The symbols move the states like this.
q260 ~ q80
q260 & q357
q260 $ q773
q607 ~ q357
q607 & q80
q607 $ q207
q962 ~ q270
q962 & q132
q962 $ q458
q130 ~ q237
q130 & q547
q130 $ q457
q589 ~ q47
q589 & q734
q589 $ q231
q47 ~ q773
q47 & q762
q47 $ q589
q414 ~ q236
q414 & q645
q414 $ q404
q270 ~ q623
q270 & q306
q270 $ q962
q334 ~ q144
q334 & q657
q334 $ q623
q762 ~ q734
q762 & q47
q762 $ q879
q657 ~ q364
q657 & q334
q657 $ q963
q404 ~ q414
q404 & q231
q404 $ q734
q706 ~ q990
q706 & q60
q706 $ q842
q60 ~ q207
q60 & q706
q60 $ q233
q600 ~ q983
q600 & q639
q600 $ q304
q645 ~ q231
q645 & q414
q645 $ q983
q963 ~ q657
q963 & q144
q963 $ q313
q306 ~ q132
q306 & q270
q306 $ q364
q236 ~ q639
q236 & q983
q236 $ q414
q289 ~ q994
q289 & q373
q289 $ q990
q364 ~ q306
q364 & q623
q364 $ q657
q842 ~ q706
q842 & q207
q842 $ q80
q457 ~ q130
q457 & q313
q457 $ q144
q237 ~ q373
q237 & q994
q237 $ q130
q116 ~ q458
q116 & q695
q116 $ q883
q313 ~ q963
q313 & q457
q313 $ q547
q357 ~ q879
q357 & q260
q357 $ q607
q80 ~ q842
q80 & q607
q80 $ q260
q233 ~ q60
q233 & q990
q233 $ q373
q999 ~ q304
q999 & q883
q999 $ q695
q879 ~ q762
q879 & q773
q879 $ q357
q207 ~ q607
q207 & q842
q207 $ q60
q373 ~ q233
q373 & q289
q373 $ q237
q623 ~ q334
q623 & q364
q623 $ q270
q642 ~ q695
q642 & q458
q642 $ q132
q304 ~ q600
q304 & q201
q304 $ q999
q144 ~ q457
q144 & q963
q144 $ q334
q994 ~ q547
q994 & q237
q994 $ q289
q883 ~ q116
q883 & q999
q883 $ q201
q695 ~ q999
q695 & q116
q695 $ q642
q983 ~ q645
q983 & q236
q983 $ q600
q231 ~ q589
q231 & q404
q231 $ q645
q990 ~ q289
q990 & q233
q990 $ q706
q458 ~ q962
q458 & q642
q458 $ q116
q547 ~ q313
q547 & q130
q547 $ q994
q201 ~ q883
q201 & q304
q201 $ q639
q639 ~ q201
q639 & q600
q639 $ q236
q773 ~ q260
q773 & q879
q773 $ q47
q132 ~ q642
q132 & q962
q132 $ q306
q734 ~ q404
q734 & q589
q734 $ q762

The rows follow the links: the fewer symbols apart two states are, the more alike their rows tend to be.

Each row is also shifted at random along 3 hidden directions that mean nothing.

Rows with their states:
-53	5	23	15	50	15	-31	-53	-30	4	13	5	-21	4	22	4	-19	-27	-53	-47	-9	5	1	76	8	-67	42	25	5	13	-95	-3	-12; state q207
-45	-55	43	78	45	-7	7	16	-31	27	27	-23	-23	-38	39	20	-34	92	-42	-76	86	3	-102	-30	-41	-23	18	48	43	55	33	-21	5; state q623
-93	29	-57	-29	79	-27	21	-32	-14	-2	-71	-1	-32	3	9	-16	-17	89	14	22	3	28	49	-6	7	1	4	32	-11	-28	-9	41	-5; state q289
4	22	-78	-32	-41	-37	50	3	49	7	-51	6	53	30	14	-25	17	19	14	92	13	12	79	-47	53	50	-26	-6	-35	14	42	1	19; state q414
-72	24	-57	-13	64	-44	8	-36	9	21	-76	0	-3	14	50	-19	-37	75	-6	-20	45	47	0	12	-12	6	28	51	-11	12	-16	50	13; state q994
57	-2	17	7	-76	13	-74	24	16	-23	28	29	35	-46	0	-2	-18	-30	6	-86	-52	32	-46	-19	-45	42	36	-50	-4	31	7	29	-15; state q589
-18	-27	7	6	-35	5	-4	-1	-23	27	62	-5	15	24	6	-4	0	-101	14	-6	-11	-60	-54	49	-56	-10	-1	4	-28	-4	-10	7	-7; state q883
-1	-10	-21	27	-11	-42	-26	76	11	-15	-19	5	22	-31	-7	-6	-43	51	63	-34	16	23	-36	-49	-65	49	-3	-1	2	-23	41	2	35; state q983
125	16	-26	-3	-65	8	-43	41	17	-31	24	18	23	-11	14	-8	-5	-47	-18	1	5	41	56	-48	29	3	37	-23	11	-36	-30	-14	30; state q237
21	22	39	23	23	33	-4	-20	-24	-7	26	-8	-32	12	-9	19	46	-22	-88	21	8	-12	74	12	97	-65	24	-3	40	-17	-61	-64	9; state q80
-47	11	-37	-25	-42	9	11	-20	-1	17	34	8	38	47	-1	-19	9	-88	23	39	-4	-56	3	2	-31	0	6	-16	-50	-15	0	24	-8; state q201
111	4	3	0	14	-18	54	-15	27	23	-46	-6	-2	7	20	6	0	64	11	17	37	62	-10	21	21	15	-35	53	3	45	38	0	0; state q734
-55	4	24	1	83	-6	9	-61	-10	-1	-35	4	-43	7	10	8	-6	47	-18	-15	-23	5	-9	71	17	-35	-14	37	13	16	-28	-8	-20; state q357
20	-12	18	29	9	-12	9	47	14	-38	-36	-6	-15	-16	-29	17	10	86	11	3	27	7	14	-60	34	22	-27	-15	55	4	43	-45	34; state q334
66	15	-36	-36	-64	-5	44	-9	19	12	-13	3	43	26	7	-19	19	-47	59	51	-18	-1	6	-21	-31	44	-9	-11	-62	0	42	20	-4; state q236
57	1	-11	-17	-59	3	-25	13	7	-4	17	-8	3	-42	30	-14	-25	16	-34	-37	23	49	-6	-107	-17	8	79	-22	-22	10	12	22	4; state q130
120	-51	13	39	23	8	28	98	-36	-5	11	-8	-38	15	-18	22	-20	14	73	5	18	3	-63	-18	-65	8	-47	27	29	-51	38	-32	37; state q304
104	-9	-7	36	-52	-14	-21	66	24	-3	14	0	31	-6	54	-10	-2	36	-61	-3	88	51	48	-77	69	19	17	16	25	-7	17	-79	67; state q457
144	8	-5	-21	-75	15	-2	-20	61	-7	15	13	63	14	-5	3	1	-95	48	3	-59	24	-31	67	-15	34	-48	-12	-29	48	28	7	-23; state q657

Complete each set of four: the symbols that take the first to the second take the third to the fourth.
Answers are names.
9	12	5	-11	-17	21	-51	-16	-25	-2	38	2	-17	-25	13	-9	-17	-67	-38	-56	-8	19	4	6	-18	-37	70	-21	-20	-6	-64	36	2
to -59	5	-4	-11	74	-12	12	-31	26	-10	-71	-10	-16	17	-16	5	20	71	-5	33	-18	18	57	46	63	-20	-45	32	37	-2	-11	-31	0
as 69	14	44	3	2	28	-42	-32	-32	12	44	7	-25	-8	20	6	-17	-69	-43	-97	-26	5	-53	69	-52	-52	36	11	-13	-3	-89	33	-16
to q762

1	15	40	-9	85	25	23	-37	-60	34	-14	-22	-83	-24	10	12	-16	57	-37	-47	9	8	-67	17	-35	-53	38	34	2	-11	-56	51	-26
to 62	-31	51	22	58	35	-5	-34	-32	4	11	-1	-35	-8	24	15	-19	-18	-24	-79	-15	20	-81	119	-19	-64	0	44	21	15	-67	5	-33
as 11	38	49	-25	54	18	17	-21	-39	4	-11	-12	-72	-11	-48	16	13	20	-28	6	-43	8	14	21	9	-51	24	-21	23	-31	-50	9	-25
to q357

-44	23	-21	-57	-51	-6	-1	-54	53	-1	-7	8	62	-6	4	-12	2	-49	33	-10	-63	-13	-30	28	-38	49	9	-30	-53	54	43	64	-50
to -78	10	24	-57	-6	29	51	-32	-14	5	16	-8	-19	21	-74	20	60	-47	45	67	-87	-83	7	-5	-10	5	-29	-67	-31	-12	26	21	-46
as -14	-54	23	61	10	31	-1	18	-24	5	46	0	-3	28	-3	22	0	-57	1	-19	22	-59	-46	70	-12	-44	-37	17	43	-9	-7	-46	13
to q623

-55	-13	9	-17	-10	30	8	10	-38	-12	31	15	-10	20	-72	9	18	-83	64	33	-65	-75	-7	31	-63	-3	-28	-44	-4	-35	-2	-2	-23
to -13	21	-26	-16	57	-29	37	-12	46	-24	-77	-4	0	27	-23	14	24	82	8	71	-3	28	84	26	94	7	-75	30	35	21	20	-34	14
as -38	8	-32	-37	-53	2	29	-38	3	31	25	-1	26	14	36	-35	-4	-73	22	11	17	-35	-39	-23	-69	24	42	2	-85	34	27	69	-30
to q607

56	-15	17	6	-80	11	-78	24	42	-33	41	13	42	-17	2	1	-13	-38	0	-50	-27	14	-18	-29	1	19	18	-55	-4	12	7	-4	-15
to 53	-23	25	25	-59	14	16	-49	27	23	57	6	53	37	56	-8	19	-83	-36	-12	29	-33	-42	54	17	-15	3	40	-30	52	12	-15	-31
as 73	-3	-57	19	9	-40	-11	2	46	-7	-58	11	53	27	58	-25	-36	12	9	19	47	69	34	53	37	26	-31	58	-8	7	7	-17	35
to q231

-17	-5	-33	24	-31	-25	-47	55	9	-17	-2	9	35	-36	10	-8	-38	33	20	-42	20	26	-38	-59	-37	40	26	-8	-5	3	31	5	23
to 120	29	-43	-47	-37	-25	-11	-3	60	-31	-72	31	50	-6	-23	-10	-23	-27	83	22	-75	51	1	37	-34	78	-59	-17	-24	6	30	42	-10
as 67	-38	-37	47	-67	-15	-73	63	40	-29	21	13	61	-4	19	-17	-19	-18	-11	-34	35	35	18	-37	40	23	21	-2	17	-17	17	-51	58
to q963

-16	44	23	-40	87	16	21	-30	-49	13	-41	0	-99	-31	-40	13	-2	52	-3	-1	-44	6	1	6	-23	-23	25	-3	7	-41	-45	36	-20
to -41	10	34	-6	-43	7	-35	-24	13	-6	46	3	17	-25	3	-4	19	-36	-86	-15	-23	-24	53	-27	64	-32	48	-52	21	7	-33	-23	-8
as -125	-28	26	28	44	2	6	18	-16	-9	0	-5	-35	-9	-31	21	19	71	0	-8	17	-45	-10	-20	16	-10	-32	-2	57	-15	33	-41	5
to q883

29	1	72	-3	-9	38	-13	-39	-20	15	54	1	-32	-31	14	22	29	-29	-82	-50	-3	-14	-20	9	20	-46	50	-10	19	23	-57	-5	-20
to -46	-20	55	12	14	36	62	-8	-46	35	36	-22	-38	21	-16	26	24	-30	-5	28	15	-85	-31	12	-20	-39	-9	4	-6	-7	15	-21	-8
as -113	-41	-58	63	32	-39	0	56	-15	1	-6	-6	3	8	28	-11	-23	80	-8	22	93	-6	33	-57	18	10	4	49	22	-43	37	-40	56
to q547

14	11	-36	-45	-68	13	25	-23	13	31	26	13	32	18	12	-14	3	-77	36	25	6	-32	-14	-17	-51	20	20	-14	-73	9	22	52	-3
to -24	-38	25	39	47	-4	58	42	-55	9	8	-8	-36	21	-26	18	11	24	29	21	42	-47	-11	-12	-18	-12	-22	29	11	-39	27	-28	29
as -17	-48	46	38	22	23	5	26	-17	-16	14	8	-30	-2	-63	31	7	-16	42	-19	-42	-32	-53	42	-28	-5	-41	-25	43	-20	21	-30	-3
to q364

57	18	31	-4	60	30	8	-1	-37	-6	1	-8	-62	10	-30	14	26	1	-34	24	-37	-9	62	23	56	-62	-4	-9	33	-35	-65	-30	-2
to 41	12	-7	-3	-41	20	-53	-6	-6	7	37	13	1	-38	26	-18	-15	-48	-56	-40	13	23	9	-34	-8	-19	84	-16	-30	-14	-63	34	9
as -24	10	33	-21	-39	19	29	-50	17	5	32	12	14	16	-22	3	37	-67	13	39	-50	-64	-10	35	-17	8	-14	-38	-36	23	20	18	-57
to q116

-65	8	-6	1	3	-24	-4	37	9	-23	-18	-1	-9	-53	-10	-6	-10	101	-2	-3	23	22	20	-111	18	24	20	-25	23	7	40	8	8
to 38	7	-50	-7	-43	-21	-10	-26	67	-1	-11	15	84	26	30	-28	-8	-26	4	9	6	29	13	52	24	35	-29	22	-22	57	18	4	6
as -66	1	14	12	-71	8	-63	-21	5	-11	52	4	46	-26	35	-9	4	-10	-87	-56	5	-10	8	-31	40	-13	58	-25	8	32	-36	-12	-2
to q762

14	3	-41	9	49	-24	18	-29	-9	35	-43	1	-2	0	67	-14	-68	49	4	-42	54	76	-31	32	-40	6	23	74	-27	26	-18	50	11
to 28	-2	-22	-5	-9	-23	59	-27	21	37	-42	-13	13	8	55	-12	-20	66	-6	1	61	49	-38	-22	0	26	5	53	-59	65	45	49	-10
as -33	37	-2	-24	94	-8	34	-16	-33	-4	-63	-12	-71	1	-14	-3	-12	72	20	10	-14	32	7	8	-7	-11	3	18	-3	-23	-37	34	4
to q236

